Each row of numbers stands for one node and depends on some of the facts below. Use the named rows to name the rest.

How the nodes are related:
μ: belongs to class; β: points at; Λ: uses; φ: is of sort
(707): μ pupur; β (1626); φ e
(257): Λ (1267) (948)
(1417): μ zutim; Λ (1249) (1640); φ c
(1075): μ pupur; β (727); φ b
(52): μ dride; φ a
(946): μ staklegru; φ a
(754): μ dride; β (1101); φ a
(1245): μ pupur; β (105); φ d
(1283): μ fluni; φ a
(249): μ pupur; β (780); φ f
(904): μ staklegru; β (1115); φ b
(418): μ revos; β (96); φ c
(1670): μ dride; β (1344); φ a
(776): μ zutim; φ a
(258): μ zutim; Λ (245) (178) (1211) (1424); φ a
(1249): μ dride; φ e
(948): μ dride; β (754); φ f
(1167): μ fluni; β (73); Λ (707) (537) (820) (1670) (1202) (754); φ b
(832): μ pupur; β (445); φ c
(624): μ dride; β (1662); φ a
(1342): μ staklegru; φ d
(1037): μ zutim; β (313); φ b
(980): μ zutim; φ c
(496): μ dride; β (169); φ a
(59): μ pupur; Λ (438) (418) (853) (832) (391) (705); φ c
(959): μ staklegru; φ b
(132): μ staklegru; β (796); φ a
(759): μ fluni; β (464); φ c
(439): μ revos; φ a
(1517): μ staklegru; β (418); φ d
(105): μ zutim; β (1354); φ a
(564): β (974)
(1155): μ pupur; φ b
(733): μ pupur; β (1524); Λ (537) (948) (1670) (478) (1662); φ d
(442): μ skaplaklun; β (8); Λ (1322); φ e
(288): β (478)
(169): μ revos; β (872); Λ (139) (105) (1567) (391) (439); φ a
(272): μ dride; β (1410); φ c
(1662): β (1167)
(1202): μ staklegru; β (720); φ d
(1216): μ zutim; β (472); φ a
(196): μ revos; β (386); Λ (1103) (1299) (852) (1600) (1214); φ c
(386): μ fluni; β (946); φ b
(974): μ zutim; φ d
(1096): μ skaplaklun; φ b
(5): μ pupur; β (1424); Λ (1670); φ d
(29): μ dride; β (880); Λ (464) (980) (1354) (272); φ b
(1179): μ zutim; β (466); Λ (1678) (73) (796) (1029); φ e
(1600): μ skaplaklun; φ a
(975): μ pupur; β (245); φ e
(514): μ dride; β (617); Λ (796) (1687) (434) (1299) (383); φ e
(1574): μ dride; φ c
(1620): μ pupur; β (581); φ a
(517): μ skaplaklun; β (1179); φ c
(1678): μ skaplaklun; β (1567); φ a
(1640): μ fluni; β (564); φ b
(73): μ staklegru; β (1316); φ e
(617): μ zutim; Λ (1249) (702); φ a
(1103): μ staklegru; φ a
(1554): μ pupur; β (1037); φ b
(1214): μ revos; φ a
(1243): μ pupur; β (1111); φ f
(820): μ skaplaklun; β (5); φ a
(438): μ revos; β (7); φ f
(702): μ skaplaklun; φ e
(482): μ staklegru; β (52); φ a
(1045): μ staklegru; Λ (1283) (288) (8) (832) (776); φ d
(1061): μ revos; β (308); Λ (1687) (1111) (1390) (1517) (674) (766); φ b
(1564): μ staklegru; β (635); Λ (927); φ c
(350): μ fluni; Λ (1678) (8); φ b
(1101): μ dride; Λ (707) (1662); φ d
(1299): μ skaplaklun; β (674); φ a
(645): μ zutim; β (927); φ c
(1424): μ skaplaklun; β (1442); φ a
(1532): μ skaplaklun; φ f
(928): μ revos; β (1126); Λ (852) (1574) (1342) (1322); φ f
(434): β (1620)
(796): μ pupur; β (537); φ b
(1074): μ pupur; Λ (727) (1424) (1214); φ d
(1390): μ dride; β (645); φ d
(1628): μ dride; φ c
(1204): μ fluni; β (980); φ a
(1093): μ skaplaklun; β (1564); Λ (1103) (1687) (904); φ f
(363): μ skaplaklun; Λ (946) (1021) (1316); φ c
(674): μ pupur; β (900); φ a
(1316): β (1132)
(11): μ pupur; Λ (624) (1115) (927) (1155); φ b
(118): μ revos; β (1093); φ f
(1458): μ staklegru; β (1204); φ b
(1114): μ fluni; β (1600); φ c
(178): μ dride; β (975); φ b
(766): μ pupur; β (715); φ d
(203): μ staklegru; β (660); φ d
(705): μ staklegru; φ a
(799): μ fluni; β (1155); φ a
(1115): μ zutim; β (584); φ e
(628): μ pupur; β (1299); φ b
(232): μ pupur; φ c
(383): μ zutim; β (442); φ e
(1021): μ pupur; β (272); φ b
(313): β (196); Λ (628) (759) (1342) (766) (1155) (1662)
(880): μ staklegru; Λ (1626) (1532) (1567) (439); φ a
(1267): β (1458)
(478): μ fluni; β (1591); φ f
(1354): μ zutim; φ d
(900): μ pupur; β (482); Λ (545); φ b
(1591): μ revos; Λ (660) (796) (959) (674) (624) (439); φ a
(1626): β (959)
(1066): μ dride; φ e
(1322): μ pupur; φ d
(727): μ skaplaklun; β (799); φ a
(308): μ zutim; β (391); φ c
(1211): μ skaplaklun; β (2); φ e
(1344): μ fluni; β (914); Λ (853) (105) (1626) (1438) (564) (904); φ e
(245): μ skaplaklun; φ c
(96): μ staklegru; β (1554); Λ (853) (1283) (1103) (52) (581); φ b
(927): μ skaplaklun; β (288); φ b
(798): μ pupur; φ f
(1438): μ zutim; φ d
(472): μ fluni; φ b
(581): μ fluni; φ a
(1036): β (1114)
(872): β (733)
(720): μ staklegru; β (528); φ c
(715): μ revos; β (904); Λ (249); φ b
(1410): μ staklegru; β (798); Λ (1438) (496) (852) (702); φ d
(914): μ staklegru; Λ (1269) (720) (8) (1640); φ a
(520): μ skaplaklun; Λ (2) (1574) (528) (780); φ a
(1126): μ revos; β (624); Λ (1678) (1609) (853) (1626) (496) (1267); φ a
(780): μ staklegru; β (1096); φ d
(660): μ dride; φ a
(466): μ pupur; φ c
(1196): μ fluni; φ a
(1645): μ fluni; Λ (1036) (1196) (581); φ b
(1442): μ skaplaklun; φ b
(537): μ skaplaklun; β (139); φ c
(1609): μ dride; φ f
(1687): β (496)
(1029): μ staklegru; φ e
(1132): μ staklegru; Λ (445) (702); φ a
(1160): μ dride; β (1640); Λ (1249); φ f
(584): β (257)
(1361): μ revos; Λ (820) (1628) (927); φ f
(1567): μ pupur; β (1036); φ a
(852): μ pupur; φ b
(7): β (702)
(445): μ staklegru; β (1214); φ a
(2): μ zutim; β (438); φ c
(635): μ pupur; φ a
(550): μ revos; φ a
(391): μ dride; β (203); φ e
(528): μ staklegru; β (11); φ a
(8): μ revos; φ c

Named rows:
59  -109  -14  128  -43  -101  118  -215  361  -6  -64  112  -149  -146  -43  215  -6  189  133  100  41  23  73  -58  -309  2 -> (550)
126  -62  8  -53  -185  53  -87  -216  178  176  -41  41  87  -86  118  4  74  136  45  145  -25  -112  3  199  -62  156 -> (974)
-201  -65  136  -45  106  25  -89  87  -255  -4  48  16  104  26  -63  -232  76  -114  73  -31  -24  25  -95  11  40  -85 -> (904)
-279  -138  -6  -1  83  81  -58  13  -71  101  -48  60  -205  -198  -57  94  26  -120  33  64  -69  150  -90  -53  132  104 -> (132)
-705  -43  169  -64  63  27  -56  117  -258  -41  -70  -5  -106  21  16  -22  -5  -120  73  96  -59  -19  -155  30  147  55 -> (1075)
-64  -106  -34  7  11  28  3  -175  23  34  -97  -42  -81  -143  22  19  20  94  90  26  -36  -66  -179  81  -16  112 -> (754)
-571  -104  82  13  -213  -8  -22  -29  58  41  66  -1  80  -124  30  9  -27  -10  8  51  -50  -58  -35  28  -31  -12 -> (1179)
-135  -105  102  16  -30  24  -79  121  -114  175  -28  2  164  -17  -72  -142  79  -79  13  34  -36  57  -23  60  112  -17 -> (1029)
-104  -128  -28  10  -130  148  -148  -181  231  221  -73  7  69  -142  69  -103  147  60  15  125  -87  -27  -44  128  102  163 -> (466)
-49  -99  -17  31  79  95  -86  -18  -28  109  -17  26  -41  -233  -54  -139  58  -84  36  -3  -25  78  -73  -27  113  13 -> (1103)
3  -79  -30  36  -161  13  -117  -80  100  75  -59  -23  17  -96  40  101  -21  119  8  140  -62  -85  -122  101  95  195 -> (1628)
-304  -138  21  115  1  182  -74  -251  182  100  27  50  160  -190  -18  -3  206  4  64  -101  16  89  23  -22  -39  88 -> (914)
-110  -60  77  -52  -2  -42  -14  -54  -107  209  76  210  67  79  -17  75  70  -36  27  139  -48  38  100  103  -26  76 -> (872)
102  -192  -14  102  -26  -59  95  -164  371  246  -70  -23  4  -33  84  69  32  153  160  16  -23  24  -23  30  -202  -13 -> (1204)
51  -129  -11  -7  -85  137  -90  6  94  336  -72  -42  113  -79  26  -66  101  38  3  20  -56  142  11  25  41  128 -> (720)
-25  -35  108  -69  -22  -39  26  -59  -14  183  68  104  156  109  -10  -8  57  33  23  76  -43  50  84  109  -48  18 -> (1036)
-120  -108  -27  -9  -8  -49  28  -149  -60  46  252  238  -141  -249  -130  4  51  -45  -3  60  -37  50  98  -96  -206  -70 -> (1093)

Rows to name:
No name comes twice in this set of rows, the named rows included.
-334  -130  107  148  -227  -82  62  32  216  71  4  51  264  -10  32  107  -38  -20  89  -4  41  -29  80  61  -114  31 : (1344)
-102  -170  -28  18  72  91  -45  -121  68  228  11  29  -112  -120  8  -73  176  -37  62  1  -87  135  -86  -11  13  56 : (482)
-468  -48  71  105  -89  -262  238  -124  67  -114  155  122  -110  -34  -2  228  -141  8  129  -14  -1  -61  44  -21  -343  -134 : (1061)
134  -32  12  29  2  -22  43  -146  -98  115  84  145  25  -82  -94  -43  72  47  14  -23  22  88  134  -71  -209  -20 : (1532)
280  -179  -36  85  -161  -59  -9  -57  398  253  -93  50  78  -5  80  142  9  104  84  141  -31  30  44  98  -107  143 : (1114)
-187  -93  -43  2  -227  55  -78  -40  184  95  -46  -1  37  -282  58  109  -19  70  35  99  -54  -16  2  35  -41  151 : (1417)
341  -132  -12  30  -166  -99  -20  88  11  95  -42  9  -80  -90  16  185  -204  32  64  148  -7  -5  -45  63  4  141 : (759)
212  -69  6  -61  -56  46  -160  105  -282  172  65  106  -27  -34  25  -18  -14  -71  41  175  -26  10  -66  116  131  191 : (780)
208  -31  83  -47  -12  -77  -92  -15  -356  141  112  102  57  179  -30  1  21  53  17  102  3  -1  -28  105  9  61 : (1662)
-416  -38  156  -94  15  -69  -46  140  -112  -54  -59  23  -170  -56  -8  -34  -101  -137  106  183  -79  -68  -192  52  96  -2 : (178)
-69  -18  7  -100  -125  -32  -34  -13  -106  22  -1  -2  -110  -76  76  72  -187  -63  39  179  -106  -99  -126  118  70  158 : (1390)
396  -86  -103  72  -31  -49  -24  -209  -30  146  60  181  -41  -96  -99  97  48  129  -42  57  6  94  86  13  -133  112 : (537)
-235  81  177  35  -103  -33  -129  248  -418  -33  11  71  101  32  0  34  -208  -199  24  81  131  -47  67  64  127  159 : (434)

The same nodes again, as new rows of numbers:
Named rows:
-153  -58  -73  -23  210  71  59  191  -108  -116  40  66  -95  44 -> (520)
-72  -39  137  11  101  47  75  74  70  -125  -7  539  14  63 -> (288)
-172  -135  161  39  -23  141  56  77  142  -180  38  67  -80  -14 -> (308)
-263  -134  74  172  -153  -48  -136  88  141  -132  99  131  -203  78 -> (1361)
186  205  90  211  -31  -310  -27  266  -17  90  -85  -287  129  245 -> (1554)
-134  56  132  -80  -18  -54  37  152  -113  -31  190  185  185  127 -> (754)
132  -89  176  196  144  285  -116  162  -71  30  438  -128  -314  -278 -> (1202)
-200  -208  240  -14  -37  129  141  54  115  -129  -22  100  -119  36 -> (2)
-200  7  123  116  199  92  115  34  88  -186  86  427  1  212 -> (1524)
-157  -166  -44  -92  -144  119  -48  62  143  -240  -15  -169  -125  -139 -> (1179)
-60  -86  236  -53  28  -132  -52  96  -72  155  180  193  34  105 -> (948)
-26  -66  103  -70  72  70  50  169  -60  1  23  140  -146  38 -> (517)
51  -91  200  -119  72  88  -16  180  -114  -21  27  278  66  -117 -> (1678)
-214  -89  -211  11  -282  47  107  20  56  -159  -35  316  -74  -122 -> (1126)
-45  175  -125  10  -182  -117  -148  90  -115  178  258  -147  10  264 -> (5)
99  -142  53  186  169  281  -133  104  -215  -101  111  -136  -63  -416 -> (1029)
171  -30  -134  210  191  271  -155  118  97  -26  236  -99  -326  -332 -> (1045)

Which node is each row?
No name comes twice in this set of rows, the named rows included.
495  -169  209  408  109  33  -20  392  -113  -253  110  -335  -278  -118 : (1517)
-97  -105  -105  163  480  433  -243  179  -32  -138  113  179  -72  -102 : (1132)
-233  -87  -77  66  -110  71  -77  -4  -2  -370  -55  57  -85  146 : (1591)
-139  66  -56  114  125  -158  -107  -57  -128  205  94  134  260  282 : (798)
-218  -146  222  102  24  148  61  -3  151  -191  29  63  55  106 : (980)
6  -143  51  192  285  283  21  287  -140  -43  94  202  -277  -354 : (132)
-298  -240  -129  123  -309  -75  158  -26  66  28  -1  190  -320  -77 : (928)
-189  -163  224  -125  -48  125  81  215  43  -180  -69  145  -113  -59 : (1216)
-101  -227  222  -123  -157  149  8  69  1  -164  -119  -188  -144  -136 : (383)
-89  -71  -63  -52  55  83  -18  120  -92  -29  68  -218  4  -72 : (442)
-186  -19  10  58  173  46  41  34  122  -263  172  499  -29  182 : (257)

